Below is a small trained network, with its code and all its weights. Each question gives an input and a target symbol and asks what happens when units are switched off, that is, made to give their printed mean instead of their output.

import numpy as np


def w(rows, s, z=0):
    codes = np.array(rows[::2]) - 128.0
    scale = np.full(codes.shape[1], s)
    scale[-1] = z or s
    return codes * scale


def norm(h):
    return h / np.sqrt((h * h).mean(-1, keepdims=True) + 1e-5)


def softmax(a):
    e = np.exp(a - a.max(-1, keepdims=True))
    return e / e.sum(-1, keepdims=True)


def log_softmax(a):
    a = a - a.max(-1, keepdims=True)
    return a - np.log(np.exp(a).sum(-1, keepdims=True))


def net(x, mask):
    ids = ['Λβθξπφω'.index(c) for c in x.split()]
    T = len(ids)
    res = E[ids] + P[:T]
    u = 0
    for l in range(3):
        r = norm(res)
        for j in range(3):
            rows = slice(2 * j, 2 * j + 2)
            q, k, v = (r @ M[l][rows].T for M in (Q, K, V))
            z = softmax(np.where(np.tri(T) > 0, q @ k.T / 2**0.5, -1e9)) @ v
            o = O[l][rows]
            res = res + np.where(mask[u + j], z, o[:, -1]) @ o[:, :-1]
        u += 3
    return log_softmax(norm(res)[-1] @ U[:, :-1].T + U[:, -1])


Q, K, V, O = {}, {}, {}, {}
E = w([
[51,112,87,126,116,92,228,159,130,79],'Λ',
[161,238,136,113,222,111,128,34,24,192],'β',
[85,193,81,132,112,147,166,212,115,145],'θ',
[114,157,60,250,87,149,142,98,153,82],'ξ',
[160,56,144,121,124,121,231,140,193,155],'π',
[79,102,74,104,83,141,125,75,134,192],'φ',
[125,69,86,157,189,149,203,57,24,127],'ω',
],0.019)
P = w([
[86,151,145,91,254,228,144,157,172,60],'0',
[183,147,55,95,142,123,218,102,164,92],'1',
[124,125,94,151,188,106,171,130,165,120],'2',
[113,125,120,176,164,104,160,131,152,132],'3',
[112,125,142,191,143,98,153,128,140,144],'4',
[106,122,148,196,136,95,142,131,133,148],'5',
[97,115,151,201,132,92,133,133,126,145],'6',
[112,90,115,174,149,94,104,151,131,113],'7',
[116,76,94,158,149,105,89,155,125,95],'8',
[102,70,82,159,146,101,66,151,120,80],'9',
],0.0094)
Q[0] = w([
[208,127,94,254,138,192,104,107,185,108],'L0H0',
[106,234,168,125,70,145,13,165,170,77],'L0H0',
[103,218,43,136,132,153,151,213,120,174],'L0H1',
[118,162,119,157,153,95,206,166,61,35],'L0H1',
[128,131,113,118,165,132,193,195,17,149],'L0H2',
[126,101,206,52,169,123,191,221,41,77],'L0H2',
],0.0099)
K[0] = w([
[186,125,121,179,118,171,71,135,151,156],'L0H0',
[113,174,93,141,124,160,162,170,120,152],'L0H0',
[110,165,124,113,76,118,35,138,163,128],'L0H1',
[115,184,123,142,171,86,187,136,65,42],'L0H1',
[89,160,119,238,101,41,172,107,52,244],'L0H2',
[132,148,93,185,88,40,195,113,94,166],'L0H2',
],0.011)
V[0] = w([
[110,100,151,17,124,162,186,210,45,202],'L0H0',
[125,170,78,154,99,152,131,242,77,133],'L0H0',
[100,63,136,72,132,185,148,62,202,214],'L0H1',
[235,58,235,141,165,108,194,184,105,73],'L0H1',
[116,81,234,208,125,51,138,160,122,194],'L0H2',
[162,150,39,183,90,6,180,120,109,213],'L0H2',
],0.016)
O[0] = w([
[60,28,166,15,208,216,57,127,213,144,126],'L0H0',
[73,150,235,188,140,162,37,104,150,5,193],'L0H0',
[22,183,133,149,42,249,103,100,97,117,106],'L0H1',
[158,91,163,148,238,116,43,140,100,7,5],'L0H1',
[96,129,159,77,112,94,88,78,138,30,51],'L0H2',
[127,59,184,87,210,100,88,2,247,97,226],'L0H2',
],0.0069,0.013)
Q[1] = w([
[82,59,117,177,96,168,218,167,223,85],'L1H0',
[109,172,123,151,157,149,44,123,117,141],'L1H0',
[140,44,35,138,82,165,155,99,39,94],'L1H1',
[129,141,147,183,65,168,8,115,102,150],'L1H1',
[146,183,99,77,149,129,169,119,131,141],'L1H2',
[74,128,92,163,146,178,44,121,128,51],'L1H2',
],0.018)
K[1] = w([
[100,8,132,189,35,104,99,150,160,99],'L1H0',
[146,194,176,104,154,100,85,144,124,154],'L1H0',
[173,110,85,126,54,124,154,107,12,133],'L1H1',
[175,205,124,177,78,157,101,186,104,183],'L1H1',
[98,174,73,100,101,114,89,109,126,96],'L1H2',
[121,96,129,112,123,88,69,96,148,124],'L1H2',
],0.018)
V[1] = w([
[144,212,132,103,217,122,130,61,78,161],'L1H0',
[130,81,79,155,97,152,217,157,148,92],'L1H0',
[117,110,158,157,141,137,181,139,91,177],'L1H1',
[131,134,133,140,130,105,115,129,144,88],'L1H1',
[137,127,140,130,111,90,94,159,100,140],'L1H2',
[141,252,147,130,142,221,145,146,89,118],'L1H2',
],0.022)
O[1] = w([
[139,66,240,155,1,184,189,99,78,110,121],'L1H0',
[90,158,98,86,186,90,63,44,228,113,232],'L1H0',
[142,99,127,117,143,125,72,102,152,98,150],'L1H1',
[113,121,108,112,134,114,145,139,119,168,162],'L1H1',
[96,106,76,125,110,206,140,158,101,137,3],'L1H2',
[123,169,52,45,249,88,88,122,213,96,211],'L1H2',
],0.0091,0.0071)
Q[2] = w([
[76,42,82,153,110,176,208,51,138,139],'L2H0',
[64,62,173,126,239,9,117,104,252,95],'L2H0',
[128,131,135,126,154,211,58,126,146,124],'L2H1',
[196,160,100,118,162,115,215,74,166,247],'L2H1',
[186,154,119,99,208,138,224,5,48,175],'L2H2',
[119,99,90,153,185,138,78,84,65,67],'L2H2',
],0.02)
K[2] = w([
[100,91,139,116,73,200,105,141,100,109],'L2H0',
[73,67,188,155,108,4,141,141,145,80],'L2H0',
[128,121,143,124,131,169,99,182,96,102],'L2H1',
[121,132,50,57,185,68,185,96,121,155],'L2H1',
[127,118,64,136,208,135,154,58,47,137],'L2H2',
[138,112,112,120,164,132,128,125,110,139],'L2H2',
],0.026)
V[2] = w([
[132,142,53,170,125,212,163,114,92,98],'L2H0',
[59,98,110,104,169,125,127,245,54,129],'L2H0',
[164,102,170,216,96,65,138,143,144,194],'L2H1',
[137,194,22,56,193,100,144,93,55,155],'L2H1',
[181,152,146,79,147,150,141,141,191,133],'L2H2',
[124,254,207,65,108,93,123,202,187,140],'L2H2',
],0.015)
O[2] = w([
[79,76,156,181,122,1,109,104,174,153,32],'L2H0',
[157,135,132,79,135,97,130,4,195,129,9],'L2H0',
[69,107,112,128,161,180,49,119,138,93,49],'L2H1',
[203,101,208,45,109,150,205,181,64,158,226],'L2H1',
[87,72,132,180,48,88,145,159,99,114,190],'L2H2',
[182,35,207,188,87,150,174,63,15,145,171],'L2H2',
],0.0069,0.011)
U = w([
[123,133,125,42,253,116,118,112,184,138,159],'Λ',
[160,94,225,102,100,150,174,126,106,127,170],'β',
[67,104,123,176,109,142,43,82,169,82,254],'θ',
[188,186,59,194,109,74,138,126,119,99,155],'ξ',
[140,141,114,108,124,143,93,117,138,131,12],'π',
[58,168,67,53,60,168,112,96,127,212,106],'φ',
[133,150,130,94,120,126,76,123,110,127,26],'ω',
],0.0063,0.0033)

Each question gives the input, a string of symbols that net reads in full, and the target symbol t.
The units are the heads (2 rows each of Q, K, V and O). Each row of codes is followed by its name. A weight is (code - 128) times the scale printed after its matrix; where a second scale follows, it is the last column's (O and U).
mask holds one flag per head, layer by layer. A switched-off head (its flag False) gives its mean, the last column of its rows in O, instead of its output. The means were averaged over made-up inputs and are rounded, as every weight is.
A unit's drop is (log p(t) with every unit on - log p(t) with that unit switched off) / (log p(t) with every unit on - log p(t) with every unit switched off).
The circuit of an input: a set's keep is (log p(t) with only the set's units on - log p(t) with every unit switched off) / (log p(t) with every unit on - log p(t) with every unit switched off). Starting from all 9 units, units are removed one at a time, each time the one whose removal leaves the highest keep (on an exact tie, the one counted first), for as long as the keep stays at least 0.8.
units of the circuit, in order: the units of the circuit, biggest drop first
unit that matters most: the unit with the biggest drop
heads that matter: for each layer, one digit per head in row order, 1 if its drop is at least 0.15 and else 0, layers parted by /
drop of u: that unit's drop, to one decimal
input θ φ φ θ θ θ Λ β π Λ, target β: units of the circuit, in order -> [L0H2, L1H2]
input ξ θ θ θ, target θ: heads that matter -> 100 / 000 / 010
input φ β θ φ β, target β: units of the circuit, in order -> [L1H0]
input θ θ π π φ θ, target θ: units of the circuit, in order -> [L0H0, L2H1]
input θ ξ ω π ω ω, target θ: units of the circuit, in order -> [L0H1, L1H2, L2H1]
input θ β φ θ φ Λ π Λ π Λ, target θ: units of the circuit, in order -> [L0H2, L1H2, L2H1]
input θ φ Λ φ β π θ, target β: heads that matter -> 111 / 001 / 000
input θ θ π θ θ π π, target θ: heads that matter -> 010 / 001 / 010
input θ θ ξ θ Λ, target Λ: heads that matter -> 010 / 000 / 000
input ξ π Λ π β ξ φ π, target θ: units of the circuit, in order -> [L0H1, L2H1]
input Λ ξ θ π θ ξ ξ π θ Λ, target β: heads that matter -> 001 / 011 / 000
input ω θ ω, target β: heads that matter -> 111 / 101 / 000
input Λ φ φ θ, target Λ: heads that matter -> 010 / 000 / 000
input θ ξ θ ξ ξ ξ ω π, target Λ: heads that matter -> 100 / 000 / 000
input π ξ ξ ω π ξ ω ω, target θ: units of the circuit, in order -> [L1H2, L2H1]
input θ ξ θ, target β: unit that matters most -> L0H0
input π φ π θ φ π ω, target Λ: heads that matter -> 100 / 000 / 001
input Λ ω φ β Λ π θ Λ, target θ: heads that matter -> 011 / 001 / 010
input ξ θ θ θ β π, target Λ: heads that matter -> 100 / 100 / 000
input θ π β ξ Λ, target Λ: unit that matters most -> L1H0
input β θ π β, target β: heads that matter -> 000 / 100 / 000
input ξ θ θ β ξ θ ω, target Λ: drop of L0H0 -> 2.9
input ξ ω ω θ, target Λ: drop of L0H2 -> 0.2
